a = (100, 135, 122, 128, 151, 137)
a[0] -> 100
a[4] -> 151
a[5] -> 137
a[3] -> 128

x =
[[151 149 134 102 105 117]
 [134 122 120 118 121 145]
 [122 130 125 141 138 117]
 [137 122 120 113 117 149]]
x[0][0] -> 151
x[3][0] -> 137
x[1][3] -> 118
x[2][2] -> 125
x[1][0] -> 134
x[:, 1] -> [149, 122, 130, 122]
x[3][2] -> 120
x[2][0] -> 122
x[1] -> [134, 122, 120, 118, 121, 145]
x[3] -> [137, 122, 120, 113, 117, 149]
x[2][5] -> 117

m = [131 150 116 136 141 146 112]
m[0] => 131
m[1] => 150
m[4] => 141

B = [117 116  99 127]
B[0] -> 117
B[2] -> 99
B[1] -> 116

W = [130 137 120 132 126 128 146  98 138 131 152 115 120 150]
W[-14] -> 130
W[5] -> 128
W[-5] -> 131
W[3] -> 132
W[13] -> 150

X =
[[143 119 144 138 111 131 135]
 [126 124 132 130 130 113 112]
 [140 119 138 114 154 128 119]]
Indices start at 0.
row 0 col 0 => 143
row 1 col 4 => 130
row 2 col 0 => 140
row 2 col 6 => 119
row 1 col 1 => 124
row 1 col 2 => 132
row 2 col 5 => 128
row 2 col 1 => 119

M =
[[119 130 122 126 119 127 133 121 128 142 133 127 112 130]
 [121 132 129 117 122 134 127 113 125 140 135 124 130 128]
 [128 134 133 132 122 130 125 127 127 118 114 128 141 126]
 [129 126 143 116 125 123 116 129 125 130 124 138 104 127]
 [119 140 132 109 152 120 115 133 137 136 137 124 127 131]]
M[-5, -14] -> 119
M[-1] -> [119, 140, 132, 109, 152, 120, 115, 133, 137, 136, 137, 124, 127, 131]
M[-4, -4] -> 135
M[2, 8] -> 127
M[-3, 11] -> 128
M[1, 1] -> 132
M[-3] -> [128, 134, 133, 132, 122, 130, 125, 127, 127, 118, 114, 128, 141, 126]
M[-2, 2] -> 143
M[:, 3] -> [126, 117, 132, 116, 109]
M[3, -14] -> 129
M[-1, -6] -> 137
M[:, 2] -> [122, 129, 133, 143, 132]
M[2, 2] -> 133
M[-4, -11] -> 117
M[-4, -2] -> 130
M[-5, -8] -> 133
M[-1, 11] -> 124
M[:, 9] -> [142, 140, 118, 130, 136]
M[-3, -11] -> 132
M[-4, -7] -> 113
M[0, 8] -> 128

arr = array([148, 128, 144, 149, 154, 124, 151, 149, 121, 125])
arr[0]: 148
arr[3]: 149
arr[1]: 128
arr[5]: 124
arr[7]: 149
arr[4]: 154

grid = [120 128 134 138 118 131 115 108 127 131 128 137 133 103 126 105]
grid[-16] => 120
grid[-13] => 138
grid[-15] => 128
grid[7] => 108

data =
[[122 124 126 123 135 126 125 126 129 124 125 127 124 123]
 [117 123 130 121 124 127 122 126 136 122 123 132 122 120]
 [125 125 125 120 149 125 126 126 126 125 125 122 124 122]
 [128 128 129 129 123 129 128 128 129 128 128 130 128 129]
 [127 129 132 129 118 129 127 129 132 128 128 132 128 128]
 [119 123 127 124 124 127 123 126 133 123 124 131 124 122]
 [112 122 133 117 121 127 119 125 141 119 121 135 119 115]
 [119 119 120 126 129 126 123 125 127 124 125 130 126 124]
 [114 111 113 128 123 124 121 123 124 122 124 133 127 124]
 [131 130 129 129 128 129 130 129 127 129 129 127 129 130]
 [129 129 129 129 123 129 128 129 129 129 129 129 129 129]
 [129 129 129 128 128 128 129 128 128 129 128 128 128 129]
 [128 128 130 130 119 129 128 129 130 128 129 131 129 129]
 [128 128 128 129 124 128 128 128 128 128 128 129 129 129]
 [111 107 107 131 119 124 120 122 122 122 123 134 128 124]]
data[0, 0] = 122
data[6] = [112, 122, 133, 117, 121, 127, 119, 125, 141, 119, 121, 135, 119, 115]
data[11, 8] = 128
data[0, 5] = 126
data[12, 5] = 129
data[14] = [111, 107, 107, 131, 119, 124, 120, 122, 122, 122, 123, 134, 128, 124]
data[7, 8] = 127
data[6, 1] = 122
data[5] = [119, 123, 127, 124, 124, 127, 123, 126, 133, 123, 124, 131, 124, 122]
data[10, 10] = 129
data[10] = [129, 129, 129, 129, 123, 129, 128, 129, 129, 129, 129, 129, 129, 129]
data[13, 2] = 128
data[8, 8] = 124
data[6, 3] = 117
data[:, 10] = [125, 123, 125, 128, 128, 124, 121, 125, 124, 129, 129, 128, 129, 128, 123]
data[12] = [128, 128, 130, 130, 119, 129, 128, 129, 130, 128, 129, 131, 129, 129]
data[8, 5] = 124
data[3, 5] = 129
data[8, 10] = 124
data[5, 12] = 124
data[14, 2] = 107
data[2, 8] = 126
data[13, 9] = 128
data[8] = [114, 111, 113, 128, 123, 124, 121, 123, 124, 122, 124, 133, 127, 124]
data[:, 4] = [135, 124, 149, 123, 118, 124, 121, 129, 123, 128, 123, 128, 119, 124, 119]
data[0, 6] = 125
data[7, 9] = 124
data[14, 6] = 120
data[:, 0] = [122, 117, 125, 128, 127, 119, 112, 119, 114, 131, 129, 129, 128, 128, 111]
data[6, 12] = 119
data[7, 2] = 120
data[10, 6] = 128
data[:, 11] = [127, 132, 122, 130, 132, 131, 135, 130, 133, 127, 129, 128, 131, 129, 134]
data[13, 6] = 128
data[1, 9] = 122
data[5, 13] = 122

A = [112 121 152 118 125 123 104 124 125 109 124 123 123]
A[0] -> 112
A[6] -> 104
A[9] -> 109
A[3] -> 118
A[8] -> 125
